Here is a tiny trained network, its code and every weight. The questions are about switching its units off for an input and a target symbol, where a switched-off unit gives its printed mean instead of its output.

import numpy as np


def w(rows, s, z=0):
    codes = np.array(rows[::2]) - 128.0
    scale = np.full(codes.shape[1], s)
    scale[-1] = z or s
    return codes * scale


def f(y):
    return y / 2 * (1 + np.tanh(0.7978845608 * (y + 0.044715 * y**3)))


def softmax(a):
    e = np.exp(a - a.max(-1, keepdims=True))
    return e / e.sum(-1, keepdims=True)


def log_softmax(a):
    a = a - a.max(-1, keepdims=True)
    return a - np.log(np.exp(a).sum(-1, keepdims=True))


def net(x, mask):
    ids = ['αγδεθπστψω'.index(c) for c in x.split()]
    T = len(ids)
    res = E[ids] + P[:T]
    r = res
    for j in range(2):
        rows = slice(3 * j, 3 * j + 3)
        q, k, v = (r @ M[0][rows].T for M in (Q, K, V))
        z = softmax(np.where(np.tri(T) > 0, q @ k.T / 3**0.5, -1e9)) @ v
        o = O[0][rows]
        res = res + np.where(mask[j], z, o[:, -1]) @ o[:, :-1]
    y = f(res @ A[0][:, :-1].T + A[0][:, -1])
    res = res + np.where(mask[2:14], y, B[0][:, -1]) @ B[0][:, :-1]
    return log_softmax(res[-1] @ U[:, :-1].T + U[:, -1])


Q, K, V, O, A, B = {}, {}, {}, {}, {}, {}
E = w([
[141,113,136,122,45],'α',
[155,92,22,75,126],'γ',
[254,161,195,210,142],'δ',
[115,62,143,170,130],'ε',
[112,114,207,118,192],'θ',
[117,188,70,49,99],'π',
[118,184,142,56,206],'σ',
[60,168,157,179,91],'τ',
[164,146,208,64,100],'ψ',
[135,83,75,124,217],'ω',
],0.008)
P = w([
[73,253,103,235,141],'0',
[105,153,147,171,121],'1',
[135,117,155,126,121],'2',
[164,79,172,87,124],'3',
[167,15,188,52,117],'4',
[179,4,191,31,110],'5',
],0.0038)
Q[0] = w([
[136,87,188,160,59],'h1',
[148,123,195,145,119],'h1',
[179,166,139,90,173],'h1',
[166,169,63,118,35],'h2',
[158,34,171,220,61],'h2',
[103,124,3,157,193],'h2',
],0.033)
K[0] = w([
[107,96,173,82,57],'h1',
[98,117,179,75,134],'h1',
[157,194,132,124,207],'h1',
[136,135,67,87,4],'h2',
[187,54,136,241,85],'h2',
[64,58,21,101,170],'h2',
],0.03)
V[0] = w([
[1,86,113,97,142],'h1',
[114,125,157,127,178],'h1',
[171,162,124,196,95],'h1',
[94,168,89,184,160],'h2',
[156,156,99,189,154],'h2',
[147,220,76,169,138],'h2',
],0.0098)
O[0] = w([
[146,236,45,186,186,108],'h1',
[156,170,154,141,193,249],'h1',
[38,68,169,166,85,95],'h1',
[54,48,157,74,112,20],'h2',
[113,56,142,108,151,143],'h2',
[125,58,158,1,118,2],'h2',
],0.0057,0.00066)
A[0] = w([
[102,137,7,156,137,94],'n1',
[99,145,92,234,70,158],'n2',
[153,128,153,138,111,141],'n3',
[89,80,143,112,137,2],'n4',
[58,193,153,252,156,119],'n5',
[92,196,58,134,60,123],'n6',
[125,171,111,147,139,128],'n7',
[71,237,104,148,132,147],'n8',
[153,158,122,96,136,82],'n9',
[90,234,193,175,99,66],'n10',
[87,145,89,201,214,79],'n11',
[146,121,123,91,116,126],'n12',
],0.021,0.004)
B[0] = w([
[140,75,188,225,101,142],'n1',
[30,120,65,142,57,239],'n2',
[96,117,123,101,175,177],'n3',
[79,168,143,156,59,146],'n4',
[250,124,52,160,148,252],'n5',
[180,218,198,204,122,153],'n6',
[101,148,142,110,126,139],'n7',
[129,208,117,49,110,178],'n8',
[107,94,86,150,104,151],'n9',
[146,24,213,83,72,195],'n10',
[50,148,168,122,219,209],'n11',
[115,139,116,180,153,153],'n12',
],0.025,0.0036)
U = w([
[73,193,96,24,153,228],'α',
[163,111,171,208,121,20],'γ',
[4,137,152,148,36,133],'δ',
[77,126,180,141,197,206],'ε',
[195,132,104,105,57,49],'θ',
[121,115,31,169,155,225],'π',
[217,131,131,103,187,112],'σ',
[121,34,172,74,104,120],'τ',
[122,130,147,117,123,3],'ψ',
[159,228,155,155,128,82],'ω',
],0.0042,0.0023)

Each question gives the input, a string of symbols that net reads in full, and the target symbol t.
The units are the heads (3 rows each of Q, K, V and O) and the neurons (one row each of A and B). Each row of codes is followed by its name. A weight is (code - 128) times the scale printed after its matrix; where a second scale follows, it is the last column's (O, A, B and U).
mask holds one flag per unit, heads first, then neurons. A switched-off unit (its flag False) gives its mean, the last column of its rows in O or B, instead of its output. The means were averaged over made-up inputs and are rounded, as every weight is.
A unit's drop is (log p(t) with every unit on - log p(t) with that unit switched off) / (log p(t) with every unit on - log p(t) with every unit switched off).
The circuit of an input: a set's keep is (log p(t) with only the set's units on - log p(t) with every unit switched off) / (log p(t) with every unit on - log p(t) with every unit switched off). Starting from the 12 units with the biggest drops (on a tie, the unit counted first), units are removed one at a time, each time the one whose removal leaves the highest keep (on an exact tie, the one counted first), for as long as the keep stays at least 0.8.
circuit, biggest first: the units of the circuit, biggest drop first
k most important neurons: the k neurons with the biggest drops, biggest first
which heads matter: for each layer, one digit per head in row order, 1 if its drop is at least 0.15 and else 0, layers parted by /
drop of u: that unit's drop, to one decimal
input ε ε α τ, target θ: 3 most important neurons -> [n5 n10 n11]
input ε ψ θ ε σ, target α: circuit, biggest first -> [h2 n8 h1 n5]
input δ ψ γ, target δ: which heads matter -> 10
input δ α ε π ε τ, target δ: circuit, biggest first -> [h2 n4]
input δ γ ε π ω, target δ: which heads matter -> 10
input π ε τ, target θ: circuit, biggest first -> [n5 n10 n8]
input α ω ψ θ, target σ: circuit, biggest first -> [h2 n5 n2]
input ω α ε ε, target π: circuit, biggest first -> [h2 n5 n2 n10]
input σ σ ψ ε, target π: circuit, biggest first -> [h2 n5 n2]
input σ τ γ ε α, target δ: circuit, biggest first -> [h2 n2]
input α σ τ π, target ω: 2 most important neurons -> [n6 n8]
input ω ε π σ, target α: circuit, biggest first -> [n8 h1 h2 n1]
input ψ σ ε τ γ, target γ: which heads matter -> 01
input σ τ ω, target ε: which heads matter -> 10
input ε ψ ε ε ε α, target δ: which heads matter -> 01
input δ ε ε ψ, target δ: 2 most important neurons -> [n4 n5]
input ψ ε θ, target σ: circuit, biggest first -> [n5 h2 n2]
input δ ε ε α ε, target δ: drop of n9 -> 0.0
input δ σ ψ ε, target δ: drop of h2 -> 1.0
input δ σ ω α σ, target δ: drop of h1 -> 1.1
input δ σ ω, target δ: drop of n5 -> 0.2
